Below are the code and all the weights of a small trained network. Each question names an input and a class and asks about switching units off, where a switched-off unit gives its printed mean instead of its output.

import numpy as np


def w(rows, s, z=0):
    codes = np.array(rows[::2]) - 128.0
    scale = np.full(codes.shape[1], s)
    scale[-1] = z or s
    return codes * scale


def f(y):
    return np.maximum(y, 0)


def log_softmax(a):
    a = a - a.max(-1, keepdims=True)
    return a - np.log(np.exp(a).sum(-1, keepdims=True))


def net(x, mask):
    res = np.array(x, float).reshape(1, 4) / 4 @ E
    y = f(res @ A[0][:, :-1].T + A[0][:, -1])
    res = res + np.where(mask, y, B[0][:, -1]) @ B[0][:, :-1]
    return log_softmax(res[-1] @ U[:, :-1].T + U[:, -1])


A, B = {}, {}
E = w([
[101,107,119],'x0',
[119,121,125],'x1',
[34,205,149],'x2',
[129,108,252],'x3',
],0.011)
A[0] = w([
[167,83,123,165],'N1',
[92,93,126,234],'N2',
[205,25,119,161],'N3',
[20,248,160,164],'N4',
[121,103,237,16],'N5',
[132,155,68,146],'N6',
[118,102,224,115],'N7',
[136,178,13,4],'N8',
],0.018,0.0027)
B[0] = w([
[172,135,118,189],'N1',
[150,153,129,153],'N2',
[220,152,137,254],'N3',
[250,128,127,252],'N4',
[40,113,118,212],'N5',
[83,111,97,187],'N6',
[49,128,108,210],'N7',
[26,119,167,226],'N8',
],0.021,0.015)
U = w([
[204,126,114,2],'0',
[7,95,112,254],'1',
],0.014,0.00048)

Each question gives the input, the list of numbers given to net, and the class t.
The units are the neurons (one row each of A and B). Each row of codes is followed by its name. A weight is (code - 128) times the scale printed after its matrix; where a second scale follows, it is the last column's (A, B and U).
mask holds one flag per neuron, in row order. A switched-off neuron (its flag False) gives its mean, the last column of its row in B, instead of its output. The means were averaged over made-up inputs and are rounded, as every weight is.
A unit's drop is (log p(t) with every unit on - log p(t) with that unit switched off) / (log p(t) with every unit on - log p(t) with every unit switched off).
k most important neurons: the k neurons with the biggest drops, biggest first
drop when u is switched off: that unit's drop, to one decimal
input [7,7,3,2], class 0: most important neuron => [N4]
input [6,8,-7,8], class 1: 2 most important neurons => [N5 N7]
input [-7,-6,4,5], class 1: 2 most important neurons => [N5 N3]
input [4,-7,3,4], class 1: 3 most important neurons => [N3 N5 N7]
input [1,-6,8,7], class 0: 2 most important neurons => [N4 N8]
input [-5,-4,2,-4], class 1: 2 most important neurons => [N3 N8]
input [-7,-2,-2,-4], class 1: 2 most important neurons => [N4 N8]
input [5,-4,6,-6], class 0: 3 most important neurons => [N4 N5 N7]
input [8,3,7,6], class 0: 2 most important neurons => [N4 N8]
input [5,-8,5,2], class 0: drop when N4 is switched off => 2.8
input [7,-6,7,4], class 0: drop when N4 is switched off => 6.9
input [2,7,7,-2], class 0: drop when N4 is switched off => 0.8
